Here is a tiny trained network, its code and every weight. The questions are about switching its units off for an input and a class, where a switched-off unit gives its printed mean instead of its output.

import numpy as np


def w(rows, s, z=0):
    codes = np.array(rows[::2]) - 128.0
    scale = np.full(codes.shape[1], s)
    scale[-1] = z or s
    return codes * scale


def norm(h):
    return h / np.sqrt((h * h).mean(-1, keepdims=True) + 1e-5)


def f(y):
    return np.maximum(y, 0)


def log_softmax(a):
    a = a - a.max(-1, keepdims=True)
    return a - np.log(np.exp(a).sum(-1, keepdims=True))


def net(x, mask):
    res = np.array(x, float).reshape(1, 5) / 4 @ E
    u = 0
    for l in range(4):
        y = f(norm(res) @ A[l][:, :-1].T + A[l][:, -1])
        res = res + np.where(mask[u : u + 6], y, B[l][:, -1]) @ B[l][:, :-1]
        u += 6
    return log_softmax(norm(res)[-1] @ U[:, :-1].T + U[:, -1])


A, B = {}, {}
E = w([
[58,200,104,115,23,168],'x0',
[197,228,183,7,160,138],'x1',
[157,254,181,220,230,170],'x2',
[53,166,242,65,59,50],'x3',
[82,23,188,96,62,211],'x4',
],0.006)
A[0] = w([
[101,90,87,98,89,38,77],'0.n1',
[107,84,110,87,101,208,100],'0.n2',
[165,145,141,161,177,172,103],'0.n3',
[234,237,112,112,167,109,105],'0.n4',
[189,177,113,161,118,112,4],'0.n5',
[166,50,116,1,144,84,95],'0.n6',
],0.011,0.004)
B[0] = w([
[105,74,130,168,144,159,207],'0.n1',
[172,20,163,153,1,144,203],'0.n2',
[173,149,86,183,234,183,187],'0.n3',
[48,172,98,170,210,114,254],'0.n4',
[33,89,48,120,94,110,152],'0.n5',
[94,120,226,104,106,61,245],'0.n6',
],0.0078,0.0068)
A[1] = w([
[221,175,107,154,81,209,137],'1.n1',
[160,155,100,28,19,235,227],'1.n2',
[56,97,2,160,97,70,172],'1.n3',
[173,104,124,24,40,86,119],'1.n4',
[229,71,168,68,153,100,2],'1.n5',
[142,152,80,152,13,47,114],'1.n6',
],0.0073,0.0034)
B[1] = w([
[149,84,150,254,202,55,155],'1.n1',
[40,20,198,158,96,60,214],'1.n2',
[37,170,54,110,62,127,253],'1.n3',
[26,113,110,204,183,173,218],'1.n4',
[151,206,111,157,141,139,155],'1.n5',
[99,64,63,104,229,118,185],'1.n6',
],0.0075,0.0049)
A[2] = w([
[192,110,70,39,86,118,58],'2.n1',
[150,186,65,97,174,111,91],'2.n2',
[148,150,146,132,99,215,113],'2.n3',
[253,133,159,159,142,138,81],'2.n4',
[204,199,70,82,66,184,2],'2.n5',
[188,109,139,132,129,139,64],'2.n6',
],0.012,0.0064)
B[2] = w([
[2,178,44,188,71,81,128],'2.n1',
[132,161,57,124,159,53,253],'2.n2',
[114,166,111,136,205,21,141],'2.n3',
[180,86,169,125,214,158,163],'2.n4',
[55,9,63,200,180,45,128],'2.n5',
[92,133,134,141,145,176,133],'2.n6',
],0.0095,0.0034)
A[3] = w([
[109,255,68,79,178,236,223],'3.n1',
[135,218,165,23,101,92,101],'3.n2',
[61,205,246,134,145,149,205],'3.n3',
[220,69,163,68,39,171,167],'3.n4',
[36,233,60,119,171,165,218],'3.n5',
[136,85,134,142,47,106,4],'3.n6',
],0.0089,0.0031)
B[3] = w([
[68,179,8,233,119,91,211],'3.n1',
[139,104,121,115,112,46,152],'3.n2',
[248,144,88,111,144,59,217],'3.n3',
[43,126,167,113,174,117,162],'3.n4',
[116,196,6,164,142,69,254],'3.n5',
[97,54,149,90,83,127,167],'3.n6',
],0.011,0.0082)
U = w([
[163,115,111,87,80,160,30],'0',
[35,33,186,100,70,101,166],'1',
[162,139,159,63,126,8,118],'2',
[180,180,150,68,63,203,2],'3',
[192,169,141,63,49,197,2],'4',
[85,179,51,188,173,84,230],'5',
[103,128,133,107,86,146,66],'6',
[193,99,164,176,221,166,74],'7',
],0.014,0.0066)

Each question gives the input, the list of numbers given to net, and the class t.
The units are the neurons (one row each of A and B). Each row of codes is followed by its name. A weight is (code - 128) times the scale printed after its matrix; where a second scale follows, it is the last column's (A, B and U).
mask holds one flag per neuron, layer by layer. A switched-off neuron (its flag False) gives its mean, the last column of its row in B, instead of its output. The means were averaged over made-up inputs and are rounded, as every weight is.
A unit's drop is (log p(t) with every unit on - log p(t) with that unit switched off) / (log p(t) with every unit on - log p(t) with every unit switched off).
The circuit of an input: a set's keep is (log p(t) with only the set's units on - log p(t) with every unit switched off) / (log p(t) with every unit on - log p(t) with every unit switched off). Starting from the 12 units with the biggest drops (on a tie, the unit counted first), units are removed one at a time, each time the one whose removal leaves the highest keep (on an exact tie, the one counted first), for as long as the keep stays at least 0.8.
circuit, biggest first: the units of the circuit, biggest drop first
unit that matters most: the unit with the biggest drop
k most important neurons: the k neurons with the biggest drops, biggest first
k most important neurons of layer l: the k neurons of layer l with the biggest drops, biggest first
drop when u is switched off: that unit's drop, to one decimal
input [6,8,1,1,7], class 1: circuit, biggest first -> [1.n2]
input [1,8,-8,2,-6], class 2: circuit, biggest first -> [0.n6 3.n1]
input [2,-8,7,8,4], class 2: 2 most important neurons -> [3.n3 0.n4]
input [-2,-6,1,6,3], class 1: circuit, biggest first -> [3.n5 3.n1]
input [-3,-2,-2,5,1], class 2: 3 most important neurons -> [0.n2 3.n3 0.n6]
input [0,-6,6,-6,6], class 7: 2 most important neurons of layer 3 -> [3.n5 3.n1]
input [0,-3,4,7,5], class 2: 3 most important neurons -> [3.n3 0.n2 0.n4]
input [-1,5,-1,7,2], class 2: 2 most important neurons -> [3.n3 0.n2]
input [6,5,0,-6,3], class 1: 2 most important neurons -> [1.n2 0.n2]
input [-4,4,7,8,6], class 2: 2 most important neurons of layer 1 -> [1.n3 1.n4]
input [-2,-5,7,8,3], class 2: 3 most important neurons of layer 3 -> [3.n3 3.n1 3.n5]
input [5,-7,-8,1,-2], class 1: drop when 0.n4 is switched off -> 0.1
input [-1,6,-6,6,-2], class 2: drop when 3.n3 is switched off -> 0.5
input [3,-7,-2,-1,1], class 1: unit that matters most -> 0.n4
input [-5,-2,1,-4,1], class 7: drop when 0.n4 is switched off -> 0.7
